Rows near named flat spaces through zero:
hj-jq: [-23  16 -21  34 -32  -2  62 -14 -84 -31   2   3  -2  87  -1  -5  54 -22
  42   8]
bq-bb: [ 52  -1  -8  20  13 -29  14 -41  29 -11 -18  31 -16  72 -34  43   0 -34
 -24  -7]
jc-gd: [-72 -96 -39   7  11  22 -50 -20 -60  57  63 -24 -17 -85 -49 -36  13  51
  51 -17]
td-zz: [-30  -7 -75   6 -40  20  50  41 -49 -20  19  -2  -5  12  -5 -93  25  85
  33 -92]
jc-gd: [ 11  16 -15   1  27  18  -1  22   0  -5  -6  -9  10 -32  31 -18 -10  -1
  -2  20]
hj-jq: [-30   2  17  21  13  -2  26   8 -27  13  14  -1  15 -37   4  31  25   4
   0  28]
rl-pm: [  9  14  14 -23 -14   7 -30   7  -5   6 -13 -27   0  37  -5  -8  -9 -13
  -3   1]
bq-bb: [ 31 -16 -34  40  10 -24  41 -35   3 -12   1  33 -17  61 -40  31  18  -9
 -10 -25]
bq-bb: [ -6 -10 -21  -6 -15  10  -3  -4  -2 -18   3   5  -9  -2  17 -40  -7   5
  25 -13]
bq-bb: [ 13  10  11  -5   5 -10   0  -6  10   3 -11   8   2   9  -7  13  -1  -7
 -12   5]
hj-jq: [  2 -16  -7  -6  20   9 -14  45  45  33  17 -18   7 -68 -18   4 -22  64
 -46 -49]
hj-jq: [ 46 -35  27 -23  72 -17 -83 -52  97  30 -12  35 -10 -95  -1  36 -62 -38
 -30  52]
gs-th: [ 26  26  36 -32  -6 -19 -22  -3  24  13 -28   1   5  34 -21  16 -10  -9
 -29  -4]
rl-pm: [ 16  21   3 -33  33   9 -43   7 -14  24 -23 -14  11 -24   3 -29 -12  -5
   0  30]
jc-gd: [ 36  -5 -19  33  15  -5   3 -23 -27   9  -3 -21 -13 102 -51  48  19 -38
 -16   3]
jc-gd: [-33 -32  -1  28   2  17 -13   0 -49  27  34 -45  -3  11 -25  34  21 -10
  11  17]
gs-th: [ 20  42 -26   9  25  47   5  61 -11 -19  -9 -49  17  -6  60 -25 -13 -10
  -8  26]
bq-bb: [ 51  70 -61  39  62  39  61  66 -17 -38 -25 -18  27  -4  69 -24   3  -6
 -21  29]
td-zz: [-14 -17  -5  -1 -17 -12   7 -13 -10   5   8  13  -7  11 -26  -5  12  19
   8 -27]
rl-pm: [-35  -5 -16  23 -12  20  20  15 -60  -1  21 -29   4  12   6  -7  28   3
  27   8]
hj-jq: [-20 -14  -7  51  36  -7  34 -23 -65  22  19   0   6   3 -29  54  47 -21
   8  46]
gs-th: [ 21  33 -11  21  58   7  24 -14 -16 -25 -22  27  15 -40  59  -1   4 -52
  17  87]
gs-th: [ 12  47 -18  24  40  31  31  52 -30 -10  -9 -31  26 -18  47  -1   9  -9
 -12  42]
bq-bb: [ -9  59   0 -17  17 -18  62  36 -30   3 -28  39  36 -50  12 -38  31  55
  -9  -7]
jc-gd: [ -2  72  27  25   0  15  66  71 -13 -20 -10 -32  37   9  50  40  22  -4
 -36  26]
rl-pm: [ 14 -23  25 -16   6 -25 -35 -46  34  14  -7  26 -13  -2 -27  24 -16 -21
  -6   9]
rl-pm: [ 18 -24 -23  79  34 -46  90 -55   8 -15  14  72  -9  19 -37  85  40 -16
 -18   2]
td-zz: [  3  -2  16  -8 -12   7 -17  19  35   2   5 -20  -1  -5   6  12 -20   6
 -20 -15]
jc-gd: [-11 -88 -14   4 -53 -16 -24 -53  79 -23  37  37 -48   0 -20  -3 -35  13
  18 -71]
td-zz: [-23  21 -23   8 -24  30  22  39 -62 -14   6 -41   8  35  20 -37  23  10
  25  -6]
td-zz: [ 28  32   2   5  22  36 -20  39  11 -10 -10 -51  11  10  45  12 -23 -36
 -19  39]
rl-pm: [ 24  -1  15 -55 -16 -26 -55 -39   7  21 -31  16 -14  49 -49 -29 -13  -3
   3 -22]
hj-jq: [-35  -7 -22  54  -2  -9  75 -12 -60 -14  22  22   4  10  -5  21  53   3
  25   9]
bq-bb: [ -1  49 -13  11  29  36  28  95 -27  20   1 -59  36 -30  18  -2  12  47
 -42  -8]
jc-gd: [ -3 -36  -7   4  -4  10 -32 -20  20  -4  16  -7 -18  -8   5   0 -20 -17
  14   3]
gs-th: [ -1  50  49 -64 -40 -13   3  43  67 -18 -31  24  20 -48  44 -42 -31  43
 -24 -35]
bq-bb: [-27 -60 -16  13 -30 -19   0 -63  -7 -12  25  39 -31  12 -25  -9   9  -6
  46 -19]
td-zz: [ 18  -3 -44  38  41  36 -11  27 -59  29  14 -71   2  51 -32  21  18 -10
 -13  11]
gs-th: [ -5 -33  -5 -24 -18   8 -59 -30  -9   9   5 -15 -21  23 -17 -30 -16 -17
  31  -3]
gs-th: [ 24  11  60 -76 -17 -34 -83 -52  16  29 -44  14  -8  45 -42  -8 -21 -35
   0  16]
rl-pm: [-25 -18 -12  16 -46  -5  35  -2  -8 -20  20   8 -12  33 -10  -6  17  22
  15 -46]
bq-bb: [ 14  19  25  -8  18 -16  -2 -22  12  -4 -21  25   7 -10  14  17  -3 -32
  -3  42]
gs-th: [ 29  28   7 -11  21  -4   4 -14  39 -37 -29  40   5 -33  61 -17 -25 -37
   7  45]
td-zz: [ 44  40 -83  23  48  42  28  32 -40 -38 -22 -13   7  15  54 -68   0 -12
  19  21]
rl-pm: [-14 -31  -5  54 -24 -23  52 -39 -18 -15  25  20 -17  65 -36  61  36 -19
   7 -13]
td-zz: [-20  18  15  -9   4   0  16  13  -3  -7  -4  16  16 -58  36 -17   3  10
  10  22]
hj-jq: [-32 -35  32 -59 -11  12 -96 -18  11  32   7 -17  -8 -68   5 -43 -35   0
  31  20]
hj-jq: [  5   9 -14  38  10  -9  50  -9 -22 -14   1  16   3  27  -3  28  27 -12
  -1  10]
jc-gd: [ 39   4 -27  35  15  11  16   6  17 -20  -1 -15  -8  51   5  29  -7 -27
 -21  -2]
rl-pm: [ 25  18  36 -46  10  11 -69  12  42  15 -23 -27   5 -17  19  -5 -43 -22
 -20  26]
hj-jq: [  3  22   0   1 -15   1  32  35  22 -15  -3   1   9  -3  17  -4  -2  28
 -20 -31]
gs-th: [ 53   3   4  18  24 -24   6 -42  47 -19 -21  35 -12  38  -4  47 -14 -51
 -22  22]
td-zz: [ 22  10 -28 -12  -3  40  -7  81  79 -19   7 -33   5 -56  51 -41 -53  56
 -39 -60]
jc-gd: [ 17  -1 -39 -21  46   9 -26  -3 -13  15 -14  15   3 -54   2 -61 -12  20
  15   7]
[  14    9  -24  -66   -1  -16  -21    2   22    8  -30   49    1  -51
  -11 -103  -21   68    8  -58] | rl-pm
[-35 -22 -23  21 -16  -2  44  24 -11   7  31   7   2 -31 -20  -6  22  65
  -3 -56] | jc-gd
[ 39 -20  -7  14  53 -16 -22 -36  25  23  -6  17  -8  -5 -35  42 -10 -24
 -25  21] | td-zz
[ 40  -7 -43  22  18  -1  19  11  26  -1   0   2  -9  31 -30   7  -6  24
 -33 -50] | hj-jq
[-18 -29 -11  16  -7 -51  49 -82 -18 -20   0  97 -15  -6 -23  -6  33  -5
  44   2] | bq-bb
[ -2  -2   5 -13   8 -17  11 -10  33  -6  -6  46   3 -62  14 -16 -10  21
   0  -5] | td-zz
[-15 -30  23 -23 -32 -21 -29 -36  14  10   5  16 -16  12 -31   1  -6   1
  12 -20] | bq-bb
[ 13 -16  -4 -58 -12  24 -81  46  52  35   2 -48  -6 -28 -20 -50 -53  58
 -30 -68] | hj-jq
[  3 -16 -10   4   9 -13   3 -19   1   9   3  20  -6  -4 -24   2   5  10
   0 -12] | td-zz
[  5 -14 -16  27  12 -13  19 -47 -22 -15   0  30 -11  25  -6  14  17 -36
  24  27] | hj-jq
[-51   0  20  11  10 -16  39  11 -44  32  18  14  23 -62 -20  21  42  41
   0   8] | bq-bb
[ 46  11 -14  -6   2   7 -13  -2  48 -30 -19   4 -11  29  25 -12 -33 -24
 -11  -6] | td-zz
[ -67  -18  -22  -27  -38  -10   29  -26  -43  -28    8   68   -3  -80
   35 -108   20   45   85  -14] | bq-bb
[-16  11  36 -26  -9 -21 -18 -23 -41  29 -14   2   6  26 -36   8  23 -10
   9  20] | jc-gd
[ 11 -12 -46  40  27  35   1   9 -28 -11  16 -36  -7  17  18   0   1 -26
  13  23] | gs-th
[-30  31  55 -73 -20  34 -74  50  12  14 -13 -49  22 -75  62 -54 -39   6
  11  34] | bq-bb
[ 57  39  -3  -4  -2  -8  23  18  67 -36 -31  19   1  35  24   5 -26  -6
 -40 -25] | hj-jq
[-44  20  21  17 -39 -11  74  46 -12  -3  18   3  20 -13  -2  22  36  58
 -19 -44] | jc-gd
[ 13  22  35  10 -34   2  19  13  61 -46  -5  -3  -1  28  51  39 -22 -36
 -20   7] | jc-gd
[-21 -42  11 -69 -13 -27 -91 -77 -54  54 -14  19 -21  16 -78 -60   5   1
  54  -1] | rl-pm
[ -8  13 -40  10  18   1  30   1 -80  10  -6   4   8  20 -23 -36  40  19
  24  -1] | rl-pm
[ 20  -7 -19  -4  -1  34 -40  -8  22 -38  -3 -19 -16   7  59 -34 -39 -51
  30  33] | bq-bb
[-12 -39 -10   9  -9 -25  13 -82  17 -45   3  83 -25 -31  32 -23  -5 -39
  61  29] | hj-jq
[-15  15 -19 -14   3  16 -14   8 -89  21  -8 -33   7  35 -19 -43  29   2
  31  14] | rl-pm
[-37 -34  -8   3 -24  -1  15   1  24 -13  28  25  -7 -63  18 -23  -7  38
  18 -32] | rl-pm
[ 42  22  -5   2   6 -10  10  -9  22 -18 -24  13  -4  49  -1  10  -7 -22
 -18  -2] | jc-gd
[ -2 -18 -46  20  -1  12  20  35 -13  17  22 -23  -3  13 -40 -10  12  60
 -19 -69] | hj-jq
[-13   2  70 -32 -38 -50  -5 -68  33 -20 -21  67  -7   3   9  22  -3 -44
  21  32] | td-zz
[ 19   9  12 -18   1 -26 -15 -35 -18  15 -24  16  -4  54 -42   6  12 -18
   0   4] | jc-gd

Rows near named flat spaces through zero (a row that begins with a name and a colon came from that space):
pj_sc: [  0  10  26   4  10 -47  20 -12 -32 -15  -3   7  15  21  45  34 -10   1
  42  23]
hz_gz: [ 18   5  36  35  24 -52  20 -41 -16 -37  29  -4 -44 -20  60  18 -35  18
  41  41]
ff_zh: [ -7  -9 -77  80  -6  62  16 -37   3  -8  10 -80 -20   0 -29 -29  45  48
 -29 -12]
dt_hq: [-22  21  59 -37 -39 -20   0 -12 -11 -41 -15  -3  -9 -22  60   3 -30  -9
   4  26]
qp_tq: [ 89  18  -8 -52  15 -43 -37  51   8  69 -35  96  97  42  10  20 -11  -3
 -13  23]
dt_hq: [ -4  -8 -29  19  22  19 -24  19  28  23  17  -5 -24 -14 -15 -22 -38   9
 -19  -6]
hz_gz: [ 23  18  10  22  11 -24  12 -10   4 -15  12   4 -17  -2  37  24 -29  14
  17  27]
dt_hq: [-25  33  16 -26  16   3  15  76  47  11  14  45 -24  23 -23  71 -61 -51
  26 -25]
ff_zh: [  4   0  33 -12  14 -28   5  -3  -7  -8   1  19   2  -2  11  19  -8 -11
  27   3]
ff_zh: [-14  -7 -11  67  35  10  27 -35   0 -25  23 -48 -36  -9  -9  15   6  22
  33 -13]
hz_gz: [ 25   5 -30  19 -25  37  -6 -22  12  -4 -12 -28   6 -12  -7 -27  31  30
 -40   3]
hz_gz: [-48 -30  16 -50  -4  22 -33  11 -16  20 -39  -4  55  -4 -40 -34  30 -23
  -7 -46]
pj_sc: [-55   3 -27  25  36  24  -5  38  16  21   1 -23   3  20 -20  22 -44  -5
  21 -33]
dt_hq: [  2  44  27  -4 -33  23  27  -7  17 -39 -29 -16  13   3  13  48  14   0
   8  -6]
pj_sc: [-12  -6   0  30  33 -15  -3 -15 -14  -1   0 -21   8   1  20   4 -20  18
  28   2]
ff_zh: [ -6 -50 -25  38  79  -6  -3  11  11  36  54  14 -47  -7 -68 -12  -5 -13
  27 -36]
ff_zh: [  36  -55   95  -31   75 -104   15  -30  -40   -5   42   82  -23  -21
  -18   18   24  -45   87   -4]
qp_tq: [-79 -21 -52   9 -34   2 -18   0 -51   9   3 -56  -6  17  51 -65 -31  18
 -33  32]
pj_sc: [ 28  -1 -28  -5  -3  22  -9  16  19  25  -5  15  17   8 -35  -7  23   1
 -26 -12]
pj_sc: [ 47  25  34 -47 -69 -30  36  -7  -7 -33  12  47 -31   3  27  17  33 -25
 -20  45]
pj_sc: [-30   2  13 -12  -5   2   2  10  -1  -7  -1  -4  -8   0   3   6 -13 -14
   7  -7]
qp_tq: [ -3   2   4   3 -44  22  41 -28  -4 -40  16 -20 -45  -8 -20   1  57 -10
 -12  -2]
qp_tq: [-13  23 -30  15 -44  21 -14   5  20 -14  16 -31 -54 -22  55 -35 -62  25
 -54  46]
qp_tq: [ 38   1  18 -11  14 -25 -23  -9  -5  11 -18  21  37  -8  25  -6  -9  15
   3  16]
dt_hq: [-55 -32  22  -7  27   7 -34  -9 -12   4 -11 -27   9 -29  -9 -36 -18  -2
  13 -29]
hz_gz: [-17 -25  29 -53 -34 -29  42   9 -29 -14  38  46 -50  14 -35   5  53 -64
   9  -3]
ff_zh: [ 12   7  11   9 -16  -5  15 -32 -17 -24 -12 -17  12  -1  19   4  30  15
   5  11]
ff_zh: [ 58 -54  -6 -11  -1 -26   3 -49 -45  14   9  27  19  -3 -40 -50 107   3
 -12   4]
dt_hq: [-29  15   2  20  11  55  -7   0  35 -12 -26 -44  13 -17 -27  15  -6  10
   4 -45]
hz_gz: [-18  -6  13 -11  13 -10  -6   9  -6   5  -4   6   9   2   0   4 -12 -11
  15  -9]
pj_sc: [ 35 -20  -9  45  29 -10 -17 -52 -11  -3   5 -26   1 -29  18 -36   9  46
  -1  17]
ff_zh: [ -6  37  26  16  20 -15  15   2   1 -17 -25  -9  34  20  38  63 -32   9
  47   0]
dt_hq: [ 15 -47 -37   9  37 -28  -5   3 -31  45  25  26  10  24 -35 -27  32  -5
   7  -3]
qp_tq: [-12 -25  20   1  79 -35 -39   8 -19  39 -25  13  70   8   0   5 -30   5
  52 -25]
qp_tq: [ -3   8 -63 -34 -49   2   2  55 -15  43  -2  30  25  60  -1  -9   9 -18
 -46  23]
qp_tq: [  9  -6 -18 -25  -3 -13   0  24 -18  31 -12  31  43  38 -16   6  25 -15
  -1  -3]
hz_gz: [ -9 -22  23  24  20 -40  23 -34 -26 -28  43  -5 -61 -17  20  -4  -7  -3
  33  20]
dt_hq: [-57  21  31  -7   3  40 -33  21  48 -18 -12 -33 -29 -48  16  -4 -86  -2
  -7 -21]
[ 37 -21  56 -50 -50 -40  10 -55 -45 -35  -2  25  -5 -27  22 -36  69 -10
 -12  33] | ff_zh
[ 27  17 -11  16 -22  14  12 -20   5 -15  -9 -16   5  -1  10   4  23  21
 -15  12] | dt_hq
[ 35 -32  18 -44  -4   1 -38 -25 -21  22 -42  19  74 -16 -28 -48  68   5
 -21 -17] | pj_sc
[ -1  21  17   6  67 -31  -3  42  12  27 -16  32  49  36   5  73 -54 -11
  64 -20] | ff_zh
[ 13  15  27 -16  -4 -17  -2  -2  -2  -9 -16  13  20  -1  25  17 -10   0
  11  11] | hz_gz
[-34   0  23   2   6 -15   5  -8 -15 -18   2 -16 -11  -5  26   7 -24  -4
  25   4] | pj_sc
[ 30   4  15  -9  25 -10  -4  11  14  14  -9  31  25   4 -17  24   3  -7
  17 -13] | qp_tq
[-83 -26  65 -67  -5  -5 -28   3 -34  -8 -43  -9  49 -13  -3 -19   3 -36
  26 -40] | pj_sc
[-37 -10 -74  45  48  50 -20  56  47  50  28 -18 -29  11 -56  -6 -54   1
 -14 -38] | ff_zh
[-21  21   6   5   4  33  -5  19  37  -7  -8 -15  -9 -12  -9  19 -33  -2
   0 -22] | dt_hq
[ -8  39  60 -49 -45 -34  20  14  -3 -38  -5  30 -17   1  58  39 -36 -29
  12  33] | dt_hq
[  3 -11 -23  50  17   6   4 -28   0  -9  24 -33 -36 -17   7 -19  -7  28
  -2  10] | hz_gz
[ 35  11  -2 -20 -40   6  29  -2   2 -10   3  24  -6  13 -22  14  57 -15
 -18   5] | qp_tq
[ -2   9  15 -10  24 -43  12  13 -33  12 -24  23  63  48  21  48   1  -9
  50   1] | pj_sc
[-23  -8   8  -8   6  -2 -28  10   9   5  11  -3 -26 -26  18 -28 -52   0
 -12   8] | dt_hq
[ 21 -28   4 -36 -24 -32  16 -26 -65   8 -24  23  66  37 -14 -12 101 -12
   7   3] | qp_tq
[-40 -21  87 -67  10 -49 -13  -5 -41 -12 -25  28  36  -9  17   5  -1 -39
  49 -14] | hz_gz
[-55 -40  32  29  63 -18 -19 -41 -38  -9 -11 -46  21 -23   7 -18 -10  15
  58 -28] | qp_tq
[-73 -50  81 -36  -9 -26 -32 -78 -80 -42 -47 -55  48 -48  43 -68  33   8
  29  -9] | dt_hq
[ 21 -41   2 -16  -3 -58   6 -32 -68  10   9  24  21  19  15 -32  54  -2
  10  30] | dt_hq
[-15 -23  22 -34 -16  19 -27 -13  -3  -2 -17  -6  10 -32 -20 -45  24  -7
 -23 -19] | pj_sc
[ -7  14 -22   9   6   9  10  30  15  13   6   6  -3  24 -12  27 -16  -8
   4  -8] | pj_sc
[-44 -18  66 -51 -18 -48 -20 -18 -43 -25  -7   5  -5 -28  59 -33 -32 -17
  13  26] | dt_hq
[-71 -25 -10  24  71  -7 -36  24 -11  33  -5 -26  24   7   3  -7 -70   4
  41 -29] | qp_tq
[  9 -10 -66  60  62  31 -23  16  23  48  -2 -22  30  16 -38  -2 -14  33
   1 -29] | pj_sc

Rows near named flat spaces through zero:
cq_hh: [  0  -1 -18  21 -41  94  41  -7  30  37  67  15   9  30 -21  -6 -36  59
  13  35]
gp_pr: [ 61  16  57  30   1  36  10 -63 -34   4  14  35   7  45  36  33 -24  23
   8   1]
fl_rg: [ 48 -16 -17   9 -27  12 -16  65  29  13  28 -66  20  28  28 -76  67 -32
 -13  68]
cq_hh: [ 22  27   5  93  -3 -19  27 -16  41  44  24 -61  19  16 -29  45  75  10
  69  -5]
nq_tg: [ 10 -18  -3  34 -15  53  21  11  33  13  27  33   3  33 -36  -7 -26  33
  18  27]
fl_rg: [-32  13   1   4 -51 -13  52  27  26 -20  -8  -6 -13  -4 -62  25 -13 -27
  29 -28]
fl_rg: [-19 -14 -44 -52 -33  59  -3  26  16   6  41 -21   7 -15  16 -55  -5  12
 -30  45]
gp_pr: [  7 -18 -17 -46 -44  75  34 -32   7 -23  16   7  19  -2 -42   0 -56 -17
   4  22]
zg_zj: [-22 -19  -6  55 -25  -4 -62  -5   4  -8 -33   9  -8 -69  32 -31  24  50
 -29 -40]
gp_pr: [ 18 -14  17 -10  45  -1  19 -52 -13 -15 -32   4   1  -5 -35   9 -15  -9
   9   3]
fl_rg: [-22  43  10 -26 -56  32  24 -65 -39   1  19 -14   0 -36  36  41 -28  19
  -9 -44]
cq_hh: [ -7  43  35 -13   8  16  72 -66 -25  13  18 -13 -16   7  -8  42 -13  25
  20 -13]
zg_zj: [-13 -20 -72   3 -17 -22 -65  44   8  19   1 -13  37 -18   1   2 -10 -36
 -12 -15]
nq_tg: [ 59  14  -8 -14  21  -3 -12  -5 -39  37  30 -18  35  61  38  17 -16 -41
  -6  24]
gp_pr: [  3 -17 -24  24  -8   0 -14  62  36  12  21  31  12  43 -27   6 -13 -13
  20  17]
zg_zj: [ 47 -37 -21  46  63 -12 -85 -15  17  17  -6  12  41  10  16  14  37  -2
  21  21]
nq_tg: [ 12  28  -2  20  -9 -13  32  21   2  33  32  -8  10  53 -15  39 -10 -18
  28  -2]
cq_hh: [ 11 -29 -12  -9  44  -7   7  12  44 -12 -10 -37   5  -4 -43 -32  55 -21
  25  50]
cq_hh: [ -9  15   3  56 -19 -86 -31  18  -4  -9 -46  -4   6 -19 -13  57  17 -43
  23 -77]
fl_rg: [ 76  -1  47  37  52 -25   3 -25 -28  10 -22 -17   5  44  17 -14  29 -15
   0  22]
gp_pr: [ 45  17  97 -12  -3 -13  29 -25 -34 -58 -32  52 -29  41  22  25 -16 -25
   4 -11]
zg_zj: [  4  -5  50  28  51 -42  -4  29  54 -35 -12  42 -26  31 -17  30  65   1
  59  18]
gp_pr: [ -1 -38 -30 -36  31  29 -62 -28  -8 -14  -9  46  20 -23  15  -2 -36   8
 -20  10]
fl_rg: [  0   4 -59 -62 -19  46 -46  34  16  29  83 -25  36  17  68 -12  21  -9
 -10  58]
gp_pr: [ 76  20  79   1  -6  22  28 -68  -4 -35   4 -45   3  15  41   7  77 -18
  31  35]
nq_tg: [-22  -7 -20 -18  29  30 -14 -70 -13  10  -1  -8   6 -53   8   2  -5  44
 -10  -6]
cq_hh: [-21  13 -18   3   4  -6 -17  -3 -52  38   1  26  -5  -4  33  -1 -62  32
 -48 -38]
nq_tg: [ 26  21  31  -7   4 -31  -5  25 -36   5   0  -9 -12  31  56 -19  13 -17
 -28   4]
fl_rg: [ 33  10   0 -31  -4 -14  33 -55 -41  -7 -28 -68  23 -16 -22   8  -8 -64
  -4 -11]
fl_rg: [  1   6 -22 -64   0  15   9 -34 -28   0   6 -49  15 -25  13 -13  -5 -26
 -21  13]
cq_hh: [-55   5  11 -68  24   2  30 -26 -20 -32 -20  48 -33 -25 -21  19 -55  14
 -11 -22]
gp_pr: [-53  -5 -65 -50 -40 -21  -3  80  50 -10  16 -57   8 -32 -28 -21  38 -52
   8  15]
cq_hh: [-22  28  18 -22  -6  11  28 -23   5  -6  25  14 -11   3   4  47  -1  13
  27  -9]
nq_tg: [ 60  12  50  50 -75  -1  24  -4   0 -31 -16 -14  12  29 -10  23  10 -51
  26 -19]
nq_tg: [-44  25   7  25 -17 -33  37  45  20  10   5   7 -29   8 -27  17   4  15
  18 -27]
gp_pr: [-35 -29 -53 -34  -4 -10 -18  54  46 -16  -3 -24   7 -29 -37 -29  24 -32
   5  22]
cq_hh: [ 25 -65 -49  14  -6   9 -44  65  34  -8 -22  -8  24   1 -36 -77   0 -34
 -24  41]
nq_tg: [ 45 -26 -83  -3  71  29 -52   4 -28  92  52   6  62  65  14  -7 -61   0
 -24  50]
zg_zj: [ -8  -4 -36   7  26   7 -22 -27 -20  37   7   9  19  -8  -1  17 -37  21
 -10 -15]
nq_tg: [-11 -20 -47 -28  24 -51 -36  41  19 -10 -19 -23  22 -11 -28   7  19 -67
  12   3]
cq_hh: [ -9 -22 -16 -70  24  17 -33  36  38 -30  26  12   1   4  24 -23  37 -16
   5  61]
nq_tg: [-45  -4  -4  21  -4  -8  22  76  36   8  11  41 -35  22 -31 -22 -13  35
   1   4]
fl_rg: [ 20 -25 -38 -51  11  71  16  -3   1  19  42  15  25  40 -22 -22 -61  -4
 -11  60]
fl_rg: [-17  -4  19  20   5 -15   6 -33 -17 -17 -46  11 -19 -41 -17  -2 -14  21
 -13 -41]
zg_zj: [ 30  23  45   1 -86  -3 -53  -6 -28 -48  -5  18   7 -10  94  28  15 -31
 -15 -40]
fl_rg: [-24   5   8 -30   4   6  41  60  38  -6  30   6 -29  32 -15 -25  19   5
  12  43]
gp_pr: [ 52  11  35  23  21   5  -9 -32 -21   8  13  34  15  54  26  46 -13  -5
  20   3]
zg_zj: [-38 -30  10 -40  68  13 -23 -24  31 -42 -15  65 -24 -29 -13   8   7  40
  17  19]
gp_pr: [ 26 -42 -37 -35  22   6 -59  31  60 -30  14 -12  39   7  -7  -2  58 -58
  37  63]
nq_tg: [ -5  41  14 -27  15 -16  30  39 -34  36  43  26 -17  70  36  18 -38   3
 -14   6]
zg_zj: [ 15  42  38 -15 -30  -9  63  13 -15  -1  22 -11 -12  51  -1  29  -9 -32
  17  -1]
zg_zj: [  5 -11   6  59 -38  11  11  -5  -6   9 -31 -47 -14 -45  -2 -73  22  37
 -38 -14]
zg_zj: [-19  -3 -25 -35  11  -3 -43  13  13  -8  20  29  13   0  21  34  -2 -12
  12   3]
zg_zj: [-63  22 -15 -28  28   7  45  40  51  24  55  -4 -30  11 -17   2  35  46
  31  36]
cq_hh: [ 31   3  18  22 -25  38 -13   0  16   5  35  -5   7  19  45 -14  37  22
   6  31]
[  1 -66  15  50 -22  70   1 -10 101 -59 -24   3 -13 -56 -63 -68  72  53
  34  50] | nq_tg
[ 10  20  43  34 -17   6  47 -19 -14   4  -7  -8 -23   7  -2 -10   2  28
  -3 -13] | gp_pr
[-26  25 -22  -8  -7   4  40 -35 -33  34   5 -26   2 -17 -22  20 -44  11
 -10 -33] | gp_pr
[ 31  -2   5  26  -3  15  19  -6   2  11  12  31  18  51 -35  39 -43 -14
  28   1] | fl_rg
[-19  -3 -38 105 -14 -26  -7  26   6  65 -15 -47   0 -31 -22 -41  17  49
 -20 -37] | zg_zj
[-36   5  -1 -13 -18   8   4 -15 -21  -4 -15 -10 -23 -51  19 -33  -8  36
 -39 -23] | gp_pr
[ 23 -13  -4  10  62   3 -69 -25 -20  23   9  36  14  10  60   5   3  34
 -15  13] | fl_rg
[ 14  13 -19 -25 -38 -33  35  22  10 -11  -6 -79  23   2 -42  13  26 -94
  25   1] | fl_rg
[  6   0  48  52  -2 -23 -53  -4   9 -28 -25  26 -21 -27  59  -4  61  38
   0 -22] | cq_hh
[ 27 -27 -36  37 -17  43 -45  -9   3  23  19  40  41  20  -5  18 -51  10
   2   0] | fl_rg
[-50  12 -61 -47   4 -42 -19  28   0  16   7 -44  13 -36  -1  13  11 -35
  -5 -18] | gp_pr
[ 15 -13  -1  27 -42   3 -16   3 -18 -12 -26  26  10  -2 -10   3 -48 -17
 -18 -34] | nq_tg
[ 48 -32  29   4  87 -22  17  24   5  -1 -27  -2 -16  48 -24 -64  27 -10
  -7  64] | fl_rg
[ -6  27 -10   5  -8  -9  19  -9 -22  29  18   3  10  21  -6  46 -38  -7
   9 -28] | nq_tg
[ 21   0  10  70  -3 -26   2 -14 -18  20 -35 -22   2 -10 -14  -9   4   8
  -8 -33] | cq_hh
[ 42  11  11   3  37  -8  28 -43 -15  14   5   0  26  48 -33  62 -24 -37
  40   3] | gp_pr
[ 40 -23  26 -24 -40  17 -16   0   0 -57 -27 -17   5 -16  21 -44  25 -43
 -19  22] | zg_zj
[-24   9  38 -25 -25  25  35  24   2 -29  10  60 -39  21   3  -6 -37  26
 -10   2] | nq_tg
[-12  22  -2  19 -49  23 -13 -28 -11   9  21  17  10 -14  28  45 -22  23
   4 -39] | fl_rg
[ 52 -25   4  47 -21   9 -26 -32  13 -15 -27 -43  30 -24  -8 -16  44 -23
  12   5] | nq_tg
